Below is a small trained network, with its code and all its weights. Each question gives an input and a class and asks what happens when units are switched off, that is, made to give their printed mean instead of their output.

import numpy as np


def w(rows, s, z=0):
    codes = np.array(rows[::2]) - 128.0
    scale = np.full(codes.shape[1], s)
    scale[-1] = z or s
    return codes * scale


def f(y):
    return np.maximum(y, 0)


def log_softmax(a):
    a = a - a.max(-1, keepdims=True)
    return a - np.log(np.exp(a).sum(-1, keepdims=True))


def net(x, mask):
    res = np.array(x, float).reshape(1, 6) / 4 @ E
    y = f(res @ A[0][:, :-1].T + A[0][:, -1])
    res = res + np.where(mask, y, B[0][:, -1]) @ B[0][:, :-1]
    return log_softmax(res[-1] @ U[:, :-1].T + U[:, -1])


A, B = {}, {}
E = w([
[118,139,142,127,248,73],'x0',
[128,128,127,127,129,129],'x1',
[128,128,127,128,128,127],'x2',
[133,77,164,42,126,122],'x3',
[247,144,175,141,133,153],'x4',
[128,127,128,128,128,128],'x5',
],0.019)
A[0] = w([
[170,150,168,135,194,107,59],'n0',
[170,144,171,141,198,104,59],'n1',
[132,51,177,3,129,128,135],'n2',
[107,119,134,103,147,105,121],'n3',
[131,63,177,5,126,126,136],'n4',
[197,128,149,137,77,182,134],'n5',
[137,121,151,112,117,138,103],'n6',
[120,135,114,132,156,116,167],'n7',
[81,106,86,123,89,131,195],'n8',
[124,184,95,207,129,132,231],'n9',
[125,121,135,123,131,116,111],'n10',
[102,123,120,125,158,111,138],'n11',
[96,111,89,122,68,143,196],'n12',
[109,124,108,129,103,125,131],'n13',
[78,131,118,120,170,96,128],'n14',
[214,146,167,141,158,118,84],'n15',
[127,185,82,231,129,127,254],'n16',
[189,124,152,141,80,181,132],'n17',
[157,132,136,127,108,155,142],'n18',
[56,118,106,122,194,70,131],'n19',
[130,136,124,141,116,134,117],'n20',
[85,108,87,120,76,141,195],'n21',
],0.013,0.0068)
B[0] = w([
[30,96,158,63,133,202,198],'n0',
[33,95,157,57,137,208,201],'n1',
[156,19,145,90,122,84,249],'n2',
[129,99,97,115,163,115,165],'n3',
[167,1,143,85,123,86,243],'n4',
[191,158,127,176,65,82,211],'n5',
[143,108,147,133,106,115,147],'n6',
[106,150,114,122,151,121,162],'n7',
[57,106,159,72,154,177,198],'n8',
[96,228,112,155,126,172,206],'n9',
[130,117,119,124,135,127,136],'n10',
[136,145,102,129,158,102,166],'n11',
[65,96,184,87,114,207,204],'n12',
[102,121,137,110,137,148,156],'n13',
[176,143,79,161,174,81,187],'n14',
[96,105,204,110,70,205,209],'n15',
[96,221,112,160,132,174,224],'n16',
[195,158,120,187,62,70,205],'n17',
[149,140,130,145,93,119,165],'n18',
[195,164,53,178,197,60,221],'n19',
[136,132,133,131,118,150,140],'n20',
[71,101,165,79,130,187,204],'n21',
],0.0096,0.02)
U = w([
[39,175,151,112,132,242,252],'0',
[84,54,173,44,126,168,123],'1',
[206,214,117,228,80,128,191],'2',
[244,100,158,151,74,30,15],'3',
[132,209,52,204,189,75,148],'4',
[202,96,75,112,187,2,3],'5',
],0.0085,0.0018)

Each question gives the input, the list of numbers given to net, and the class t.
The units are the neurons (one row each of A and B). Each row of codes is followed by its name. A weight is (code - 128) times the scale printed after its matrix; where a second scale follows, it is the last column's (A, B and U).
mask holds one flag per neuron, in row order. A switched-off neuron (its flag False) gives its mean, the last column of its row in B, instead of its output. The means were averaged over made-up inputs and are rounded, as every weight is.
A unit's drop is (log p(t) with every unit on - log p(t) with that unit switched off) / (log p(t) with every unit on - log p(t) with every unit switched off).
The circuit of an input: a set's keep is (log p(t) with only the set's units on - log p(t) with every unit switched off) / (log p(t) with every unit on - log p(t) with every unit switched off). Starting from the 12 units with the biggest drops (on a tie, the unit counted first), units are removed one at a time, each time the one whose removal leaves the highest keep (on an exact tie, the one counted first), for as long as the keep stays at least 0.8.
circuit, biggest first: the units of the circuit, biggest drop first
top k neurons: the k neurons with the biggest drops, biggest first
drop when u is switched off: that unit's drop, to one decimal
input [1,7,-7,0,-8,8], class 4: circuit, biggest first -> (n19)
input [-8,-8,5,-8,1,3], class 2: top 3 neurons -> (n17; n5; n1)
input [-3,2,-5,0,-2,-3], class 0: top 2 neurons -> (n4; n2)
input [2,-4,0,-7,8,4], class 0: top 2 neurons -> (n1; n0)
input [-5,4,-7,-1,0,8], class 0: top 2 neurons -> (n19; n12)
input [-8,-4,6,7,2,3], class 3: top 2 neurons -> (n17; n5)
input [-2,2,1,0,-1,-8], class 0: top 2 neurons -> (n4; n2)
input [-6,-4,4,0,6,-3], class 2: top 2 neurons -> (n4; n2)
input [-2,3,-3,0,3,-2], class 2: drop when n2 is switched off -> 0.2
input [1,-1,1,-3,7,7], class 0: drop when n15 is switched off -> 1.2
input [-3,3,-4,-5,1,2], class 2: drop when n0 is switched off -> 0.2
